Below are the code and all the weights of a small trained network. Each question names an input and a target symbol and asks about switching units off, where a switched-off unit gives its printed mean instead of its output.

import numpy as np


def w(rows, s, z=0):
    codes = np.array(rows[::2]) - 128.0
    scale = np.full(codes.shape[1], s)
    scale[-1] = z or s
    return codes * scale


def norm(h):
    return h / np.sqrt((h * h).mean(-1, keepdims=True) + 1e-5)


def f(y):
    return np.maximum(y, 0)


def softmax(a):
    e = np.exp(a - a.max(-1, keepdims=True))
    return e / e.sum(-1, keepdims=True)


def log_softmax(a):
    a = a - a.max(-1, keepdims=True)
    return a - np.log(np.exp(a).sum(-1, keepdims=True))


def net(x, mask):
    ids = ['αγεζημπστω'.index(c) for c in x.split()]
    T = len(ids)
    res = E[ids] + P[:T]
    q, k, v = (norm(res) @ M[0].T for M in (Q, K, V))
    z = softmax(np.where(np.tri(T) > 0, q @ k.T / 4**0.5, -1e9)) @ v
    res = res + np.where(mask[0], z, O[0][:, -1]) @ O[0][:, :-1]
    y = f(norm(res) @ A[0][:, :-1].T + A[0][:, -1])
    res = res + np.where(mask[1:13], y, B[0][:, -1]) @ B[0][:, :-1]
    return log_softmax(norm(res)[-1] @ U[:, :-1].T + U[:, -1])


Q, K, V, O, A, B = {}, {}, {}, {}, {}, {}
E = w([
[115,197,38,74,157,93,145],'α',
[90,151,94,95,106,153,185],'γ',
[91,171,61,80,110,131,156],'ε',
[125,132,124,117,132,136,191],'ζ',
[124,159,83,76,112,143,188],'η',
[98,211,111,127,100,109,168],'μ',
[176,34,110,177,250,79,87],'π',
[122,83,116,157,62,129,136],'σ',
[193,77,32,72,86,121,54],'τ',
[208,143,145,185,88,49,67],'ω',
],0.0026)
P = w([
[116,72,117,186,141,87,126],'0',
[106,70,190,99,183,70,94],'1',
[120,54,88,224,79,69,220],'2',
[127,158,139,115,81,118,134],'3',
[119,206,40,215,132,230,137],'4',
[150,121,132,137,5,36,166],'5',
[135,121,158,149,140,124,93],'6',
],0.003)
Q[0] = w([
[114,142,240,65,218,233,21],'head 1',
[168,6,147,179,101,15,104],'head 1',
[191,116,129,253,215,255,133],'head 1',
[61,74,230,19,96,23,145],'head 1',
],0.0053)
K[0] = w([
[34,89,65,132,225,118,254],'head 1',
[198,85,91,233,68,120,93],'head 1',
[118,6,235,94,221,44,165],'head 1',
[129,215,31,232,52,234,185],'head 1',
],0.0057)
V[0] = w([
[215,47,38,39,119,178,99],'head 1',
[185,197,71,146,112,16,35],'head 1',
[247,159,166,126,213,92,224],'head 1',
[198,60,254,175,74,140,76],'head 1',
],0.0042)
O[0] = w([
[225,37,38,42,138,167,96,137],'head 1',
[198,168,75,254,128,101,63,138],'head 1',
[201,117,197,94,200,18,186,106],'head 1',
[97,101,145,97,54,59,90,2],'head 1',
],0.0058,0.0027)
A[0] = w([
[159,141,142,89,107,71,134,200],'neuron 1',
[38,152,175,74,160,231,118,58],'neuron 2',
[101,50,189,155,82,160,163,161],'neuron 3',
[111,184,253,46,118,97,147,8],'neuron 4',
[160,195,88,136,71,146,204,136],'neuron 5',
[42,100,192,113,145,146,199,91],'neuron 6',
[120,105,161,129,121,111,134,1],'neuron 7',
[51,55,134,165,62,165,72,88],'neuron 8',
[164,81,135,73,213,215,221,78],'neuron 9',
[24,133,135,179,65,96,82,107],'neuron 10',
[100,141,191,127,137,167,31,180],'neuron 11',
[172,99,150,193,199,153,119,164],'neuron 12',
],0.0047,0.0038)
B[0] = w([
[75,68,97,183,139,167,116,163],'neuron 1',
[82,33,155,200,116,102,25,163],'neuron 2',
[83,199,84,48,139,137,62,169],'neuron 3',
[153,232,100,44,166,56,2,141],'neuron 4',
[98,73,177,96,178,80,106,218],'neuron 5',
[175,153,129,148,134,172,13,175],'neuron 6',
[133,137,66,242,99,230,205,128],'neuron 7',
[92,192,94,24,143,109,183,163],'neuron 8',
[233,113,202,114,92,130,203,253],'neuron 9',
[140,118,160,64,55,149,185,176],'neuron 10',
[122,84,126,169,139,149,227,150],'neuron 11',
[55,136,108,54,100,93,159,192],'neuron 12',
],0.0045,0.0051)
U = w([
[160,223,69,143,216,137,147,178],'α',
[64,46,221,160,159,225,54,223],'γ',
[96,143,74,176,194,234,165,7],'ε',
[148,228,193,49,198,69,33,255],'ζ',
[233,90,209,55,149,137,235,203],'η',
[29,222,215,209,170,102,207,30],'μ',
[74,8,118,133,206,11,125,49],'π',
[31,142,113,3,41,130,169,7],'σ',
[229,82,30,123,85,188,59,86],'τ',
[210,153,182,223,6,52,95,192],'ω',
],0.0052,0.0007)

Each question gives the input, a string of symbols that net reads in full, and the target symbol t.
The units are the heads (4 rows each of Q, K, V and O) and the neurons (one row each of A and B). Each row of codes is followed by its name. A weight is (code - 128) times the scale printed after its matrix; where a second scale follows, it is the last column's (O, A, B and U).
mask holds one flag per unit, heads first, then neurons. A switched-off unit (its flag False) gives its mean, the last column of its rows in O or B, instead of its output. The means were averaged over made-up inputs and are rounded, as every weight is.
A unit's drop is (log p(t) with every unit on - log p(t) with that unit switched off) / (log p(t) with every unit on - log p(t) with every unit switched off).
The circuit of an input: a set's keep is (log p(t) with only the set's units on - log p(t) with every unit switched off) / (log p(t) with every unit on - log p(t) with every unit switched off). Starting from the 12 units with the biggest drops (on a tie, the unit counted first), units are removed one at a time, each time the one whose removal leaves the highest keep (on an exact tie, the one counted first), for as long as the keep stays at least 0.8.
circuit, biggest first: the units of the circuit, biggest drop first
k most important neurons: the k neurons with the biggest drops, biggest first
drop of u: that unit's drop, to one decimal
input γ μ η π, target π: circuit, biggest first => head 1; neuron 9; neuron 1
input μ ζ η σ σ, target ζ: circuit, biggest first => head 1; neuron 4
input σ α η σ σ η α, target α: most important neuron => neuron 2
input α γ η η π γ, target π: 2 most important neurons => neuron 5; neuron 9
input η σ η μ η γ, target μ: circuit, biggest first => head 1; neuron 9
input η γ γ σ ε, target γ: circuit, biggest first => head 1; neuron 2; neuron 6
input σ ζ η π, target π: 2 most important neurons => neuron 9; neuron 6
input σ π μ, target σ: circuit, biggest first => head 1; neuron 10; neuron 9
input π η η, target π: 3 most important neurons => neuron 9; neuron 1; neuron 10
input π μ γ σ μ π, target σ: circuit, biggest first => head 1; neuron 8
input η ζ γ σ ζ, target ζ: 2 most important neurons => neuron 4; neuron 6
input η ζ η η α, target ζ: drop of head 1 => 1.0
input α ω σ ε ζ, target ω: drop of head 1 => 1.2
input μ μ η ω σ, target μ: drop of head 1 => 0.7
input η ω η η σ, target ω: drop of head 1 => 1.6
input γ ω η μ σ ζ, target σ: circuit, biggest first => neuron 9
input π σ η σ, target σ: circuit, biggest first => head 1; neuron 8
